Below is a small trained network, with its code and all its weights. Each question gives an input and a class and asks what happens when units are switched off, that is, made to give their printed mean instead of their output.

import numpy as np


def w(rows, s, z=0):
    codes = np.array(rows[::2]) - 128.0
    scale = np.full(codes.shape[1], s)
    scale[-1] = z or s
    return codes * scale


def norm(h):
    return h / np.sqrt((h * h).mean(-1, keepdims=True) + 1e-5)


def f(y):
    return y / 2 * (1 + np.tanh(0.7978845608 * (y + 0.044715 * y**3)))


def log_softmax(a):
    a = a - a.max(-1, keepdims=True)
    return a - np.log(np.exp(a).sum(-1, keepdims=True))


def net(x, mask):
    res = np.array(x, float).reshape(1, 8) / 4 @ E
    u = 0
    for l in range(2):
        y = f(norm(res) @ A[l][:, :-1].T + A[l][:, -1])
        res = res + np.where(mask[u : u + 6], y, B[l][:, -1]) @ B[l][:, :-1]
        u += 6
    return log_softmax(norm(res)[-1] @ U[:, :-1].T + U[:, -1])


A, B = {}, {}
E = w([
[167,91,91,76,123,233,48,178,62,128,47,75],'x0',
[103,145,180,202,6,97,47,205,68,128,148,201],'x1',
[132,131,126,129,124,131,130,129,126,131,131,126],'x2',
[192,222,188,45,185,70,108,164,33,149,197,93],'x3',
[181,95,142,172,204,184,50,152,200,127,210,164],'x4',
[126,122,133,126,128,127,126,127,130,126,128,124],'x5',
[127,125,124,126,132,128,129,127,129,131,127,127],'x6',
[127,128,128,126,128,125,130,128,128,122,128,128],'x7',
],0.0022)
A[0] = w([
[200,210,152,59,156,74,114,194,61,75,174,150,3],'0.n1',
[94,47,55,203,68,173,165,125,216,41,34,225,91],'0.n2',
[219,214,156,37,176,65,136,189,63,109,170,145,95],'0.n3',
[159,115,130,94,132,252,4,164,60,64,26,48,90],'0.n4',
[99,145,158,203,24,115,70,182,70,201,175,174,85],'0.n5',
[174,36,175,150,225,164,8,177,210,132,215,171,101],'0.n6',
],0.0025,0.0027)
B[0] = w([
[39,81,143,181,102,135,107,70,136,169,142,88,148],'0.n1',
[90,119,183,135,130,150,68,93,83,210,182,26,255],'0.n2',
[53,72,142,188,117,198,73,70,113,178,146,62,214],'0.n3',
[138,56,74,82,88,40,218,171,156,212,232,203,238],'0.n4',
[128,113,148,77,232,112,99,131,176,55,46,127,199],'0.n5',
[171,253,75,175,62,183,219,77,75,88,86,111,252],'0.n6',
],0.0037,0.002)
A[1] = w([
[125,140,175,184,38,124,13,214,75,123,130,202,241],'1.n1',
[172,208,182,69,190,94,89,138,61,148,200,84,81],'1.n2',
[54,25,85,205,65,185,131,91,224,144,71,132,103],'1.n3',
[163,116,66,54,252,166,218,53,183,170,124,47,188],'1.n4',
[66,187,198,197,144,7,212,57,205,93,225,177,41],'1.n5',
[39,146,132,54,35,35,216,106,47,145,6,74,1],'1.n6',
],0.0027,0.0005)
B[1] = w([
[89,128,136,69,218,55,219,61,213,81,63,108,198],'1.n1',
[55,70,117,195,62,166,122,71,159,153,106,86,160],'1.n2',
[126,191,197,85,167,86,90,112,2,173,207,59,186],'1.n3',
[63,144,215,160,83,26,68,184,135,55,58,210,252],'1.n4',
[191,21,24,6,83,195,109,234,53,192,88,117,243],'1.n5',
[248,192,98,237,188,253,105,118,211,88,219,178,218],'1.n6',
],0.0033,0.0031)
U = w([
[35,104,192,151,123,138,63,60,62,214,184,5,223],'0',
[176,22,21,23,86,113,177,219,114,196,148,177,167],'1',
[78,146,199,110,182,21,113,136,189,5,11,178,112],'2',
[223,255,81,227,119,237,166,92,145,81,164,148,2],'3',
],0.006,0.00086)

Each question gives the input, the list of numbers given to net, and the class t.
The units are the neurons (one row each of A and B). Each row of codes is followed by its name. A weight is (code - 128) times the scale printed after its matrix; where a second scale follows, it is the last column's (A, B and U).
mask holds one flag per neuron, layer by layer. A switched-off neuron (its flag False) gives its mean, the last column of its row in B, instead of its output. The means were averaged over made-up inputs and are rounded, as every weight is.
A unit's drop is (log p(t) with every unit on - log p(t) with that unit switched off) / (log p(t) with every unit on - log p(t) with every unit switched off).
The circuit of an input: a set's keep is (log p(t) with only the set's units on - log p(t) with every unit switched off) / (log p(t) with every unit on - log p(t) with every unit switched off). Starting from all 12 units, units are removed one at a time, each time the one whose removal leaves the highest keep (on an exact tie, the one counted first), for as long as the keep stays at least 0.8.
units of the circuit, in order: the units of the circuit, biggest drop first
k most important neurons: the k neurons with the biggest drops, biggest first
top k neurons in layer l: the k neurons of layer l with the biggest drops, biggest first
input [2,-8,2,2,4,-1,2,-5], class 2: units of the circuit, in order	[1.n4]
input [-2,8,1,-3,-5,8,5,4], class 2: 2 most important neurons	[0.n6; 1.n1]
input [-6,3,6,4,-8,5,-6,5], class 3: 2 most important neurons	[1.n6; 0.n4]
input [-4,8,-4,5,-2,8,8,-8], class 2: top 2 neurons in layer 1	[1.n1; 1.n3]
input [-5,-2,-6,-5,0,-5,-1,1], class 0: 3 most important neurons	[0.n2; 1.n3; 0.n4]
input [8,6,8,6,6,3,-5,-8], class 1: 2 most important neurons	[0.n4; 0.n2]
input [-4,6,4,-6,3,-2,3,-5], class 0: 3 most important neurons	[0.n2; 1.n3; 1.n4]
input [-7,6,0,4,5,-5,4,-7], class 1: 2 most important neurons	[1.n5; 1.n4]
input [-8,0,-8,6,-8,6,-5,-3], class 1: 2 most important neurons	[1.n5; 0.n6]
input [6,-8,6,-6,7,5,6,8], class 2: top 3 neurons in layer 1	[1.n4; 1.n5; 1.n6]
input [-4,-5,5,-8,8,-3,7,-6], class 0: top 3 neurons in layer 1	[1.n3; 1.n6; 1.n4]
input [-4,-2,7,-4,1,-6,0,3], class 0: 3 most important neurons	[0.n2; 0.n4; 1.n3]
input [4,-7,1,-4,2,0,-4,-7], class 2: 3 most important neurons	[1.n4; 1.n5; 0.n3]
input [4,1,-7,2,6,7,-1,2], class 3: units of the circuit, in order	[0.n6]
input [-7,-4,7,4,-3,-3,7,8], class 1: 2 most important neurons	[1.n5; 0.n2]
input [7,-3,-6,-3,-8,3,3,2], class 3: top 2 neurons in layer 1	[1.n6; 1.n5]
input [6,2,-3,-7,-5,3,2,-1], class 0: 2 most important neurons	[0.n2; 1.n3]
input [4,3,4,-7,-8,-2,4,-7], class 3: 2 most important neurons	[1.n6; 0.n3]
input [-6,-5,2,-2,6,3,2,-8], class 1: top 2 neurons in layer 0	[0.n5; 0.n3]
input [1,1,1,-8,7,3,-2,2], class 0: units of the circuit, in order	[1.n3]
input [1,6,1,4,0,5,-1,-2], class 2: top 2 neurons in layer 0	[0.n2; 0.n5]
input [-2,1,1,-8,-8,-8,-2,1], class 0: top 2 neurons in layer 0	[0.n2; 0.n6]
input [-1,-5,-4,3,-7,-5,-2,-3], class 3: top 2 neurons in layer 1	[1.n6; 1.n1]
input [-8,8,3,-1,8,-4,4,4], class 1: top 3 neurons in layer 1	[1.n5; 1.n4; 1.n6]
